Below is a small trained network, with its code and all its weights. Each question gives an input and a target symbol and asks what happens when units are switched off, that is, made to give their printed mean instead of their output.

import numpy as np


def w(rows, s, z=0):
    codes = np.array(rows[::2]) - 128.0
    scale = np.full(codes.shape[1], s)
    scale[-1] = z or s
    return codes * scale


def f(y):
    return np.maximum(y, 0)


def softmax(a):
    e = np.exp(a - a.max(-1, keepdims=True))
    return e / e.sum(-1, keepdims=True)


def log_softmax(a):
    a = a - a.max(-1, keepdims=True)
    return a - np.log(np.exp(a).sum(-1, keepdims=True))


def net(x, mask):
    ids = ['ΛΣΨΩαβγδεζηθμπτφ'.index(c) for c in x.split()]
    T = len(ids)
    res = E[ids] + P[:T]
    q, k, v = (res @ M[0].T for M in (Q, K, V))
    z = softmax(np.where(np.tri(T) > 0, q @ k.T / 3**0.5, -1e9)) @ v
    res = res + np.where(mask[0], z, O[0][:, -1]) @ O[0][:, :-1]
    y = f(res @ A[0][:, :-1].T + A[0][:, -1])
    res = res + np.where(mask[1:13], y, B[0][:, -1]) @ B[0][:, :-1]
    return log_softmax(res[-1] @ U[:, :-1].T + U[:, -1])


Q, K, V, O, A, B = {}, {}, {}, {}, {}, {}
E = w([
[111,143,115,100],'Λ',
[175,2,73,57],'Σ',
[118,137,103,113],'Ψ',
[132,126,118,119],'Ω',
[116,134,102,119],'α',
[115,132,98,121],'β',
[115,138,108,106],'γ',
[106,146,97,112],'δ',
[160,116,66,148],'ε',
[154,138,147,40],'ζ',
[122,133,100,106],'η',
[156,112,77,135],'θ',
[150,166,89,80],'μ',
[89,105,120,67],'π',
[120,160,226,172],'τ',
[110,115,40,152],'φ',
],0.031)
P = w([
[124,123,131,149],'0',
[117,132,126,125],'1',
[116,131,117,114],'2',
[115,131,106,101],'3',
[117,128,94,92],'4',
[117,129,85,80],'5',
[113,129,79,65],'6',
[111,127,71,55],'7',
[114,129,64,40],'8',
[113,126,53,32],'9',
[107,127,53,15],'10',
[109,124,44,7],'11',
],0.014)
Q[0] = w([
[187,105,250,223],'h1',
[129,227,89,101],'h1',
[45,157,124,143],'h1',
],0.02)
K[0] = w([
[119,156,240,241],'h1',
[95,5,35,84],'h1',
[222,60,130,113],'h1',
],0.012)
V[0] = w([
[88,27,211,129],'h1',
[144,78,80,202],'h1',
[9,132,116,158],'h1',
],0.015)
O[0] = w([
[101,78,131,71,10],'h1',
[168,109,38,143,98],'h1',
[11,186,72,151,2],'h1',
],0.012,0.0092)
A[0] = w([
[111,185,130,208,132],'n1',
[118,105,193,242,144],'n2',
[147,135,182,243,123],'n3',
[77,184,179,54,205],'n4',
[141,92,206,53,74],'n5',
[108,75,94,172,255],'n6',
[148,212,67,132,201],'n7',
[105,2,113,115,157],'n8',
[81,169,184,220,60],'n9',
[208,99,147,124,14],'n10',
[172,79,128,198,178],'n11',
[169,236,126,95,124],'n12',
],0.0098,0.0083)
B[0] = w([
[90,154,125,181,182],'n1',
[187,82,132,254,141],'n2',
[154,89,98,129,159],'n3',
[148,69,100,171,225],'n4',
[148,151,72,151,243],'n5',
[136,142,170,51,181],'n6',
[125,59,167,72,249],'n7',
[99,198,163,148,233],'n8',
[85,228,188,55,143],'n9',
[25,139,163,206,227],'n10',
[105,179,127,65,186],'n11',
[96,116,103,220,239],'n12',
],0.008,0.014)
U = w([
[132,178,201,48,254],'Λ',
[152,117,131,76,218],'Σ',
[164,135,86,91,137],'Ψ',
[112,134,130,113,71],'Ω',
[104,140,62,133,54],'α',
[112,126,131,116,49],'β',
[117,126,128,115,28],'γ',
[84,194,126,120,98],'δ',
[111,127,128,114,41],'ε',
[99,105,169,121,149],'ζ',
[94,28,135,106,171],'η',
[154,182,114,157,189],'θ',
[107,143,134,114,48],'μ',
[112,133,131,114,59],'π',
[156,4,167,98,128],'τ',
[115,104,127,115,113],'φ',
],0.012,0.005)

Each question gives the input, a string of symbols that net reads in full, and the target symbol t.
The units are the heads (3 rows each of Q, K, V and O) and the neurons (one row each of A and B). Each row of codes is followed by its name. A weight is (code - 128) times the scale printed after its matrix; where a second scale follows, it is the last column's (O, A, B and U).
mask holds one flag per unit, heads first, then neurons. A switched-off unit (its flag False) gives its mean, the last column of its rows in O or B, instead of its output. The means were averaged over made-up inputs and are rounded, as every weight is.
A unit's drop is (log p(t) with every unit on - log p(t) with that unit switched off) / (log p(t) with every unit on - log p(t) with every unit switched off).
The circuit of an input: a set's keep is (log p(t) with only the set's units on - log p(t) with every unit switched off) / (log p(t) with every unit on - log p(t) with every unit switched off). Starting from the 12 units with the biggest drops (on a tie, the unit counted first), units are removed one at a time, each time the one whose removal leaves the highest keep (on an exact tie, the one counted first), for as long as the keep stays at least 0.8.
circuit, biggest first: the units of the circuit, biggest drop first
top k neurons: the k neurons with the biggest drops, biggest first
drop when u is switched off: that unit's drop, to one decimal
input μ θ μ μ Λ, target θ: top 2 neurons : [n2 n12]
input Λ ε Ψ μ ε π θ, target η: circuit, biggest first : [h1 n8 n5]
input α Σ ζ δ μ δ μ Ψ π δ Ω γ, target Λ: circuit, biggest first : [n8 h1 n12 n4]
input δ δ μ μ μ μ μ Ω, target θ: circuit, biggest first : [h1]
input μ Ω ε Σ ζ α μ β δ, target Λ: circuit, biggest first : [n8 h1 n12 n4]
input ζ μ δ, target θ: circuit, biggest first : [h1 n2]
input Λ π Λ ζ, target η: circuit, biggest first : [n4 h1]
input θ π α δ, target η: circuit, biggest first : [h1 n4 n8]
input δ Ω δ γ Σ δ Ψ μ ζ β μ π, target Λ: circuit, biggest first : [n8 h1 n4]
input ζ δ φ μ γ μ ζ ε θ Σ Ψ, target Λ: circuit, biggest first : [h1 n8 n12 n4]
input μ δ Σ β, target Λ: top 2 neurons : [n8 n12]
input Ψ Λ φ α δ μ μ φ φ δ δ μ, target θ: top 2 neurons : [n12 n6]
input μ μ α δ β ζ Ψ μ θ ζ β, target τ: circuit, biggest first : [n4 h1]
input Σ Λ ε δ η β π, target Λ: top 4 neurons : [n8 n12 n4 n6]
input Λ β μ μ β π α β φ θ, target α: circuit, biggest first : [h1]
input δ τ μ Σ ζ β δ η, target Λ: top 4 neurons : [n8 n12 n4 n11]
input ε Ω ε, target Ψ: top 2 neurons : [n11 n8]
input α δ ε μ π β, target η: top 4 neurons : [n4 n8 n5 n11]
input μ μ μ Σ δ Λ, target Λ: top 2 neurons : [n8 n12]
input φ μ μ, target α: top neuron : [n12]
input μ μ μ μ π ε π η ε, target η: top 2 neurons : [n8 n5]
input ζ Λ μ δ ζ, target θ: drop when n7 is switched off : 0.7
input η δ Ψ Λ μ θ Σ, target Λ: drop when n12 is switched off : 0.1
